Below is a small trained network, with its code and all its weights. Each question gives an input and a class and asks what happens when units are switched off, that is, made to give their printed mean instead of their output.

import numpy as np


def w(rows, s, z=0):
    codes = np.array(rows[::2]) - 128.0
    scale = np.full(codes.shape[1], s)
    scale[-1] = z or s
    return codes * scale


def norm(h):
    return h / np.sqrt((h * h).mean(-1, keepdims=True) + 1e-5)


def f(y):
    return y / 2 * (1 + np.tanh(0.7978845608 * (y + 0.044715 * y**3)))


def log_softmax(a):
    a = a - a.max(-1, keepdims=True)
    return a - np.log(np.exp(a).sum(-1, keepdims=True))


def net(x, mask):
    res = np.array(x, float).reshape(1, 7) / 4 @ E
    u = 0
    for l in range(2):
        y = f(norm(res) @ A[l][:, :-1].T + A[l][:, -1])
        res = res + np.where(mask[u : u + 6], y, B[l][:, -1]) @ B[l][:, :-1]
        u += 6
    return log_softmax(norm(res)[-1] @ U[:, :-1].T + U[:, -1])


A, B = {}, {}
E = w([
[126,137,123,116,122,128,123],'x0',
[131,124,136,137,128,131,133],'x1',
[234,237,202,182,144,116,12],'x2',
[170,186,119,145,254,179,212],'x3',
[158,126,117,115,120,130,133],'x4',
[139,72,70,164,210,39,95],'x5',
[121,87,72,138,141,230,34],'x6',
],0.012)
A[0] = w([
[116,152,157,164,81,183,142,75],'L0N0',
[95,150,139,73,85,204,123,66],'L0N1',
[129,95,90,175,141,249,68,6],'L0N2',
[119,139,160,133,131,163,106,88],'L0N3',
[114,145,210,117,111,196,157,58],'L0N4',
[121,186,120,142,201,214,170,88],'L0N5',
],0.018,0.011)
B[0] = w([
[147,134,99,149,107,114,133,171],'L0N0',
[154,133,68,138,94,112,129,201],'L0N1',
[96,161,137,3,138,84,96,228],'L0N2',
[130,139,124,133,121,136,116,148],'L0N3',
[174,159,71,137,107,115,156,184],'L0N4',
[167,72,174,146,150,140,134,255],'L0N5',
],0.029,0.0083)
A[1] = w([
[116,212,205,136,119,65,222,75],'L1N0',
[98,103,42,179,232,84,66,2],'L1N1',
[47,86,75,102,121,230,186,27],'L1N2',
[59,162,152,95,72,75,93,109],'L1N3',
[125,65,128,164,21,174,52,31],'L1N4',
[164,252,185,170,140,189,16,48],'L1N5',
],0.021,0.0048)
B[1] = w([
[75,125,111,44,104,173,3,211],'L1N0',
[199,196,80,136,7,192,140,206],'L1N1',
[5,166,162,211,121,50,118,193],'L1N2',
[191,156,161,109,212,174,172,254],'L1N3',
[189,112,181,155,213,160,100,203],'L1N4',
[8,74,98,164,95,91,214,238],'L1N5',
],0.02,0.0099)
U = w([
[98,158,139,8,125,122,55,101],'0',
[34,125,129,167,124,95,165,101],'1',
[140,147,137,119,136,141,105,245],'2',
[181,179,90,129,76,151,112,96],'3',
[167,122,200,133,203,186,120,82],'4',
],0.014,0.012)

Each question gives the input, the list of numbers given to net, and the class t.
The units are the neurons (one row each of A and B). Each row of codes is followed by its name. A weight is (code - 128) times the scale printed after its matrix; where a second scale follows, it is the last column's (A, B and U).
mask holds one flag per neuron, layer by layer. A switched-off neuron (its flag False) gives its mean, the last column of its row in B, instead of its output. The means were averaged over made-up inputs and are rounded, as every weight is.
A unit's drop is (log p(t) with every unit on - log p(t) with that unit switched off) / (log p(t) with every unit on - log p(t) with every unit switched off).
The circuit of an input: a set's keep is (log p(t) with only the set's units on - log p(t) with every unit switched off) / (log p(t) with every unit on - log p(t) with every unit switched off). Starting from all 12 units, units are removed one at a time, each time the one whose removal leaves the highest keep (on an exact tie, the one counted first), for as long as the keep stays at least 0.8.
circuit, biggest first: the units of the circuit, biggest drop first
top k neurons: the k neurons with the biggest drops, biggest first
top k neurons in layer l: the k neurons of layer l with the biggest drops, biggest first
input [3,-6,-5,3,8,8,0], class 3: circuit, biggest first	[L1N1]
input [-1,3,0,-1,-3,-3,2], class 3: top 2 neurons in layer 0	[L0N1, L0N4]
input [3,2,6,-8,3,-4,-3], class 4: top 2 neurons	[L1N4, L1N3]
input [4,-3,-6,-3,1,7,0], class 3: top 2 neurons	[L1N1, L1N5]
input [-3,-3,5,4,0,5,-5], class 0: top 2 neurons	[L1N0, L0N1]
input [-7,-8,-6,8,8,3,-6], class 4: circuit, biggest first	[L0N5, L1N5]
input [5,-1,-2,6,0,-8,5], class 3: top 2 neurons	[L0N1, L0N4]
input [-8,3,8,8,1,8,2], class 1: top 3 neurons	[L1N5, L1N3, L0N1]
input [7,7,7,-8,3,-2,-4], class 4: top 2 neurons in layer 0	[L0N4, L0N2]
input [-2,2,-2,-8,-2,-1,-6], class 4: top 2 neurons	[L1N3, L0N2]
input [1,6,3,-7,4,-6,-2], class 4: top 2 neurons	[L1N4, L1N1]
input [6,-4,-7,-4,0,-4,2], class 1: top 2 neurons	[L1N2, L0N5]
input [7,2,6,6,4,-1,7], class 0: top 2 neurons	[L0N2, L1N3]
input [5,7,-1,2,-4,7,-7], class 0: circuit, biggest first	[L1N0]
input [-6,4,-6,-8,1,6,0], class 4: circuit, biggest first	[L1N4, L0N2]
input [5,-6,5,5,6,5,6], class 0: top 2 neurons	[L0N2, L1N3]
input [1,5,-5,-4,4,1,4], class 1: top 2 neurons in layer 1	[L1N2, L1N0]
input [-2,-3,5,-7,-2,2,0], class 4: top 3 neurons in layer 1	[L1N4, L1N3, L1N2]
input [1,2,-6,-5,-5,-8,1], class 3: top 3 neurons in layer 0	[L0N1, L0N4, L0N0]
input [-4,-8,0,-1,-8,-4,-7], class 0: top 2 neurons in layer 1	[L1N0, L1N1]
